Where the symbols take the units:
+: MD->RF, HT->FJ, JL->PB, FC->ML, NC->CT, JC->LC, RL->NC, BQ->CH, NL->GR, FT->NZ, TZ->SC, LB->NB, GG->PC, LL->GB, ZJ->MD, LD->SL, RN->GL, GL->TR, TP->HR, MJ->DQ, MS->BR, NF->ZN, LJ->JC, HZ->ZT, GN->SG, QS->JL, BF->LL, ZT->FC, NQ->BB, PN->HJ, SL->ZH, QP->RD, LC->HN, QH->FT, SC->GN, GP->NF, NB->NQ, HD->PR, RD->BH, FJ->NG, NT->BQ, RF->QG, LQ->BT, MB->QF, NS->NL, NZ->CZ, MG->HT, GF->BF, HG->LD, DQ->LT, FZ->DH, HJ->PM, CD->GG, BH->RZ, CT->JD, LT->ZZ, FR->JF, PF->RN, PR->FZ, QF->FR, ZN->ZF, PC->BD, CL->RR, TC->PN, HR->LQ, BR->FS, JJ->LF, FS->HF, CH->MQ, TD->NS, JP->QS, LF->CL
&: MD->NB, NG->ZF, HT->NF, PM->CZ, JD->TR, NC->RN, RL->PF, BD->PM, BQ->DQ, TZ->GF, LB->TD, GG->PN, ZJ->LB, RN->QS, GL->JL, TP->QP, MJ->HG, DH->RR, MQ->ZZ, NF->ZT, GN->LL, BB->GR, NQ->NL, PN->FT, QP->MS, SC->BF, GP->HZ, NB->NS, HD->JJ, QG->BB, RD->BR, FJ->ZN, NT->MJ, RF->NQ, LQ->BH, MB->TZ, MG->GP, DQ->LD, RZ->HF, FZ->CL, JF->SG, HJ->NZ, CD->TC, BH->FS, CT->GL, LT->SL, FR->GN, ZF->ML, PF->JP, PR->LF, QF->SC, ZN->FC, PC->HJ, ZZ->ZH, CL->LC, TC->QH, HR->RD, JJ->LJ, CH->LT, TR->PB, BT->RZ, SG->GB, LF->JC, RR->HN
!: MD->BQ, NG->JD, HT->NC, PM->RZ, FC->JL, JC->NS, BD->BT, BQ->QF, NL->SL, FT->BR, LB->MJ, GG->HR, ZJ->NT, LD->BF, HF->ML, TP->MG, MJ->TZ, MS->HZ, DH->QG, MQ->JF, NF->RN, LJ->TD, HZ->JP, BB->ZZ, ZT->QS, NQ->LT, PN->RD, SL->LL, ZH->GB, QP->GP, LC->NL, QH->MS, GP->PF, NB->DQ, HD->ZJ, QG->MQ, RD->NF, FJ->CT, HN->GR, NT->MB, RF->CH, LQ->FJ, CZ->HF, NS->LD, NZ->FS, ML->PB, MG->RL, HG->GF, DQ->SC, RZ->ZF, FZ->RF, HJ->BH, GR->ZH, CD->TP, BH->ZN, LT->GN, ZF->TR, PR->MD, ZN->GL, PC->LQ, ZZ->SG, CL->NQ, TC->QP, HR->HT, BR->ZT, JJ->LB, FS->FC, CH->FR, TD->HG, BT->NG, LF->NB, RR->BB
~: PM->BD, PB->TR, JL->GL, FC->ZN, JC->LF, NL->NQ, FT->PN, TZ->MB, LB->ZJ, GB->SG, LL->GN, LD->DQ, RN->NC, HF->RZ, GL->CT, MJ->NT, MS->QP, NF->HT, LJ->JJ, HZ->GP, GN->FR, BB->QG, QS->RN, BF->SC, ZT->NF, NQ->RF, PN->GG, SL->LT, ZH->ZZ, QP->TP, LC->CL, QH->TC, SC->QF, GP->MG, NB->MD, RD->HR, HN->RR, CZ->PM, NS->NB, NZ->HJ, ML->ZF, GF->TZ, HG->MJ, DQ->BQ, RZ->BT, HJ->PC, GR->BB, BH->LQ, LT->CH, ZF->NG, PF->RL, ZN->FJ, ZZ->MQ, CL->FZ, TC->CD, BR->RD, JJ->HD, FS->BH, TR->JD, TD->LB, JP->PF, SG->JF, LF->PR, RR->DH
§: MD->ZJ, NG->FJ, HT->MG, PM->HJ, PB->JL, JL->QS, FC->ZT, JD->CT, NC->RL, JC->LJ, BD->PC, BQ->NT, NL->NS, FT->QH, GG->CD, GB->LL, LL->BF, LD->HG, RN->PF, HF->FS, GL->RN, DH->FZ, MQ->CH, NF->GP, GN->SC, BB->NQ, QS->JP, BF->GF, ZT->HZ, NQ->NB, PN->TC, SL->LD, ZH->SL, LC->JC, SC->TZ, NB->LB, QG->RF, RD->QP, FJ->HT, HN->LC, RF->MD, LQ->HR, CZ->NZ, NS->TD, NZ->FT, ML->FC, DQ->MJ, RZ->BH, FZ->PR, JF->FR, HJ->PN, GR->NL, BH->RD, CT->NC, LT->DQ, FR->QF, ZF->ZN, PR->HD, QF->MB, ZN->NF, PC->GG, ZZ->LT, CL->LF, HR->TP, BR->MS, FS->BR, CH->BQ, TR->GL, BT->LQ, SG->GN, LF->JJ, RR->CL
%: MD->PR, NG->BT, HT->HR, PB->ML, JL->FC, FC->FS, JD->NG, NC->HT, RL->MG, BQ->MD, NL->LC, TZ->MJ, LB->JJ, GB->ZH, LL->SL, ZJ->HD, LD->NS, RN->NF, HF->CZ, GL->ZN, TP->CD, MJ->LB, MS->QH, MQ->QG, NF->RD, HZ->MS, GN->LT, BB->RR, QS->ZT, BF->LD, ZT->BR, NQ->CL, SL->NL, ZH->GR, QP->TC, SC->DQ, GP->QP, NB->LF, QG->DH, RD->PN, FJ->LQ, NT->ZJ, RF->FZ, LQ->PC, MB->NT, NS->JC, ML->HF, MG->TP, GF->HG, HG->TD, DQ->NB, RZ->PM, JF->MQ, GR->HN, BH->HJ, CT->FJ, LT->NQ, FR->CH, ZF->RZ, PF->GP, QF->BQ, ZN->BH, ZZ->BB, HR->GG, BR->FT, FS->NZ, CH->RF, TR->ZF, TD->LJ, JP->HZ, BT->BD, SG->ZZ

The rows follow the links: the fewer symbols apart two units are, the more alike their rows tend to be.

Each row is also shifted at random along 3 hidden directions that mean nothing.

Name the unit of each row.
283 -521 380 403 12 -244 331 150 91 -314 -429 151 54 109 -18 92 213 -94 9 11 240 71 403 404 -23 216 299 | FS
-602 -30 -362 -415 76 215 251 -172 89 287 182 117 -170 156 -501 9 191 -35 136 -166 -251 22 152 -344 -116 -578 135 | LT
-140 -159 372 402 -61 -433 125 347 -68 -17 -403 -402 153 -94 -30 111 -61 48 -367 311 167 -80 192 -70 100 -37 529 | GG
-135 420 -271 -491 -54 -346 -357 -296 -44 297 -306 -106 -215 -346 -201 63 -197 169 228 -435 162 -102 -587 -155 -115 438 -392 | PF
904 -63 534 864 -158 137 200 201 -89 -440 78 -448 115 316 587 4 147 -118 -318 750 68 -156 422 454 94 156 71 | BD
-240 21 161 -215 62 -432 -148 301 179 310 -342 443 234 -350 -149 203 -361 -74 -267 406 235 424 116 -698 260 46 252 | CD
713 193 60 -22 135 -122 -89 -209 133 80 -230 186 -180 145 74 107 84 -119 153 172 377 -51 6 -45 -44 498 -315 | ZN
-14 -316 303 357 65 260 393 293 119 -142 145 -74 -60 283 47 -61 264 -185 -247 380 -178 -38 592 125 94 -502 436 | RR
-161 -440 -103 161 150 218 179 -357 151 -161 154 357 32 84 -340 -34 100 -134 370 24 -102 215 429 290 -290 -334 -4 | LL
-338 -213 -233 17 61 153 -19 -368 27 -66 230 324 -17 -119 -254 -50 -82 -56 393 -205 -117 136 16 142 -233 -256 -184 | BF
264 83 241 -348 36 -188 39 134 82 355 -389 453 259 31 -61 162 -58 -51 -197 500 329 387 295 -724 184 222 35 | LQ
643 132 121 596 -273 80 246 -413 -262 -329 -140 -1042 79 408 159 -84 330 236 192 161 60 -477 59 751 -304 144 -229 | JD
514 -425 466 344 159 -66 286 272 124 -279 -154 396 -4 248 174 68 97 -239 -159 306 196 166 611 182 107 166 309 | CZ
126 -282 418 758 90 -413 -59 284 77 -155 -203 -96 -8 -304 152 96 -233 -200 -262 585 96 -35 158 198 77 -9 344 | TC
143 -77 57 232 11 -372 -277 -84 39 -176 -113 117 -51 -313 116 14 -278 3 124 -282 188 -47 -316 259 -58 449 -204 | HZ
8 134 -33 -136 -39 468 -8 132 14 197 394 379 230 119 86 -22 -51 -60 -167 525 -140 308 280 -540 95 -326 14 | RF
174 290 9 -37 -85 -319 -410 -132 -21 207 -197 106 183 -359 77 93 -385 19 82 344 269 118 -259 -296 56 340 -273 | MG
-599 -142 -92 328 179 -158 -140 -113 120 86 122 166 -73 -406 -291 -44 -223 -153 165 305 -218 44 72 -63 -99 -472 78 | MJ
237 -238 16 236 3 -123 437 -284 -1 -72 -383 -305 -57 316 -376 108 318 -112 288 115 144 -89 415 329 -342 1 63 | TR
-226 -87 97 -732 169 -546 245 268 164 487 -768 264 -50 123 -425 218 168 -72 -141 -277 366 176 212 -691 159 190 388 | BH
-191 -243 -76 359 2 115 -273 -127 46 -187 380 378 -54 -400 6 -95 -336 -147 200 28 -177 76 -126 235 -76 -164 -165 | HG
405 -337 380 643 8 -349 -91 95 46 -421 -221 -34 -69 -103 267 78 -53 -74 -90 6 148 -51 88 610 -31 417 118 | BR
-411 -107 -89 60 68 81 65 -154 69 152 290 457 311 -219 -286 -9 -239 -122 93 698 -161 387 372 -376 -110 -517 49 | BQ
241 360 83 -189 -181 -106 19 403 -166 89 -283 -488 88 162 324 10 154 200 -366 -83 154 -150 -215 -158 276 299 123 | PC
653 -68 369 252 34 88 125 280 142 -104 -52 69 -92 279 365 -26 174 -161 -309 323 121 -75 297 76 161 243 127 | PM
-533 112 -266 207 -239 -103 -28 -292 -168 -84 49 -753 130 -248 -286 -129 -72 251 166 -57 -278 -249 -270 200 -232 -407 -9 | MB
-159 -512 260 138 213 277 205 326 232 -96 292 862 85 42 27 51 33 -312 -122 302 -103 445 618 -183 214 -381 407 | LC

Complete each set of four: the symbols that take the first to the second take the third to the fourth, perhaps in another order.
Answers are names.
569 -574 418 686 82 -77 405 -154 22 -483 -228 40 42 281 -56 17 243 -234 169 353 167 7 735 718 -187 87 160
to 514 -205 122 469 155 -112 183 -470 115 -120 -255 34 -92 137 -170 113 121 -218 345 441 224 -47 422 282 -357 223 -228
as 542 -297 379 468 74 -16 399 99 119 -151 -260 -165 -75 353 124 79 372 -242 -148 479 227 -72 581 215 -45 104 230
to FJ

-548 -64 -3 103 117 168 -38 183 116 84 301 45 -125 -191 -46 -73 -77 -110 -201 173 -308 -30 37 -127 109 -600 236
to 70 275 2 1 6 420 -352 354 12 23 586 86 -174 -94 621 -107 -146 -1 -383 62 -260 -136 -318 -72 374 -52 -96
as -1 203 -90 262 -174 -412 -196 -292 -113 -50 -271 -544 102 -258 -83 7 -199 155 203 41 113 -165 -256 154 -207 181 -121
to MG

-351 -199 -17 211 83 41 -260 125 5 -112 259 245 -47 -348 54 -79 -255 7 7 -195 -247 39 -180 209 95 -204 69
to -497 67 -77 244 -6 -65 -267 117 -67 -2 202 -495 -179 -306 111 -146 -122 73 -164 -136 -301 -331 -405 109 76 -335 135
as 278 139 201 94 -6 -433 -189 171 25 3 -370 -259 -170 -159 194 83 -88 22 -180 -27 249 -211 -207 26 112 404 18
to HR

-165 2 -4 -167 22 295 380 151 81 154 204 241 151 264 -187 15 192 -26 -126 352 -189 190 487 -395 57 -493 253
to -128 45 196 320 -11 149 -81 337 1 -12 300 -9 132 -120 221 -47 -158 -38 -355 469 -168 94 109 -241 230 -354 269
as -22 -42 -47 -260 140 395 252 155 138 60 281 252 -74 336 10 -12 297 -170 -114 47 -143 48 268 -239 109 -336 116
to LF

-583 -47 104 181 8 -138 -104 361 -24 66 93 -314 -110 -323 13 -124 -87 41 -277 -75 -234 -141 -194 39 181 -408 421
to 129 -320 270 616 38 340 -116 318 -33 -450 509 47 -71 -106 483 -130 -104 -118 -253 85 -299 -127 40 498 192 -121 159
as -31 119 -122 -307 -136 -279 189 -399 -52 249 -504 -237 191 144 -487 61 93 124 346 -67 222 47 61 -206 -252 88 -90
to TR

849 85 -4 122 -17 122 -225 -365 -38 -293 125 275 -78 57 283 12 -43 -46 351 -75 179 49 -148 438 -175 598 -569
to 283 297 -204 -281 -150 65 165 -293 -180 23 -278 -670 -187 374 -66 7 379 139 260 -432 86 -376 -225 269 -196 354 -321
as 27 -1 120 -254 78 -280 -359 296 93 108 -190 416 -77 -327 206 108 -267 -3 -186 -281 246 198 -344 -161 284 412 5
to PN

-131 -318 -158 -392 173 -405 -1 -305 146 149 -390 765 7 -189 -468 178 -166 -113 390 -191 330 413 85 -283 -184 272 -197
to 386 32 185 401 -240 -255 -203 162 -234 -457 -250 -698 -221 -43 528 -112 -7 231 -130 -589 3 -454 -495 826 105 533 -90
as -80 302 -283 169 -17 358 -296 -182 -10 -58 629 -219 -227 -192 255 -202 -86 69 82 -37 -393 -284 -423 303 -73 -218 -283
to LF

157 -441 214 935 74 182 -273 24 133 -479 570 401 18 -365 313 -132 -382 -298 -19 530 -215 75 127 554 -8 -200 -24
to -127 -463 19 103 181 340 -175 134 202 -136 549 973 36 -229 1 -28 -235 -260 3 143 -180 409 207 -51 100 -229 40
as -114 129 -30 68 -65 297 -189 150 -17 106 498 119 175 -132 162 -70 -228 -52 -181 411 -224 122 -61 -347 122 -328 -89
to RF

185 149 202 482 -160 -331 -289 52 -111 -113 -169 -399 62 -350 285 9 -339 62 -164 369 133 -113 -222 67 69 200 -26
to 271 -204 286 435 67 -258 -271 214 23 -235 -74 209 -73 -294 420 48 -264 -94 -197 59 150 40 -83 240 241 344 74
as -380 263 -89 205 -254 30 -290 126 -192 -53 308 -736 88 -250 234 -190 -130 310 -200 -61 -308 -371 -487 179 138 -278 57
to LJ

264 -41 355 488 -196 -277 245 362 -160 -212 -289 -841 164 144 199 11 159 113 -378 235 118 -307 155 287 148 0 401
to 499 -31 386 350 -90 35 253 291 -24 -185 -142 -351 111 322 278 68 198 7 -290 435 119 -115 297 114 134 117 262
as 241 188 58 -82 -155 -307 149 -138 -167 101 -459 -334 211 149 -197 97 96 114 79 189 238 -6 115 -218 -118 240 -43
to NG

342 18 337 735 -164 485 123 239 -112 -365 498 -445 107 158 536 -133 33 28 -322 612 -307 -220 212 376 185 -353 226
to -411 363 -258 -430 -187 287 86 223 -225 208 165 -595 68 240 20 -140 168 321 -228 -317 -316 -166 -322 -247 141 -352 177
as 605 65 29 -453 204 107 89 -181 231 269 -188 666 -1 278 -91 190 114 -214 120 250 346 243 324 -449 -14 402 -334
to TR

-74 215 -322 202 52 187 -437 -388 -18 29 456 74 -108 -339 68 -110 -264 -21 264 105 -177 -114 -381 114 -163 -74 -484
to -186 -420 -25 822 23 -56 -57 -335 22 -382 224 -118 -31 -298 -190 -140 -144 -126 333 200 -261 -95 185 666 -300 -335 21
as -136 382 -243 -121 -130 -489 -383 -74 -195 63 -345 -755 -249 -290 89 -61 -128 326 10 -561 140 -450 -802 228 -18 396 -144
to HZ

-91 -144 198 -223 31 -332 -12 387 25 11 -328 219 -21 -111 93 87 -64 23 -242 -406 160 126 -162 -112 227 290 190
to 621 108 317 153 93 -132 13 123 10 -97 -269 -137 -181 177 331 41 91 -138 -168 200 246 -156 106 71 98 474 -47
as -356 -113 182 219 0 190 299 455 -24 -82 124 -420 -95 124 40 -85 262 -51 -358 32 -306 -278 227 142 106 -513 527
to QG

-484 -404 128 -367 263 117 475 381 273 376 -77 611 108 214 -384 109 252 -252 -213 224 -8 383 766 -672 148 -515 603
to -16 -8 162 -113 109 290 23 293 190 200 283 589 256 26 90 -4 -84 -151 -332 617 -61 443 376 -604 234 -334 197
as -586 -199 -77 -275 177 281 339 242 109 203 172 135 -120 84 -230 -15 229 -115 -141 -55 -242 105 282 -343 88 -584 353
to MD

-208 -302 -37 414 -9 49 -209 -122 39 -239 379 251 -21 -373 29 -84 -283 -153 193 51 -214 52 -70 407 -135 -175 -128
to -208 -319 -103 303 -96 254 253 -144 -93 -410 263 -362 -85 163 -62 -153 262 79 173 -465 -325 -278 139 707 -157 -370 128
as 197 -52 -23 425 -83 -304 -232 -270 -109 -322 -122 -339 -38 -270 90 -48 -196 103 282 -245 109 -243 -372 663 -204 326 -206
to JL

89 -695 382 878 269 -478 -18 -180 266 -277 -288 660 93 -361 -208 104 -301 -403 163 684 226 322 557 249 -224 80 138
to 468 81 -91 355 -146 -75 -234 -354 -179 -381 -51 -504 -159 -15 202 -95 -27 74 279 -420 50 -394 -438 829 -210 548 -456
as -538 118 -37 -481 118 -616 -181 238 74 416 -568 57 -86 -354 -310 162 -199 33 -110 -280 304 94 -305 -525 133 182 164
to NF

-14 -158 34 -233 34 -253 515 -98 59 251 -554 15 280 365 -496 155 310 -16 47 266 264 258 555 -365 -169 -27 267
to 379 15 283 -61 68 -179 107 124 74 160 -300 334 287 70 -28 206 -11 -154 -200 635 327 261 412 -515 118 207 111
as 419 -639 383 151 208 -50 387 81 246 -161 -288 747 99 249 -175 218 166 -308 12 412 272 444 840 -64 -14 121 278
to NZ

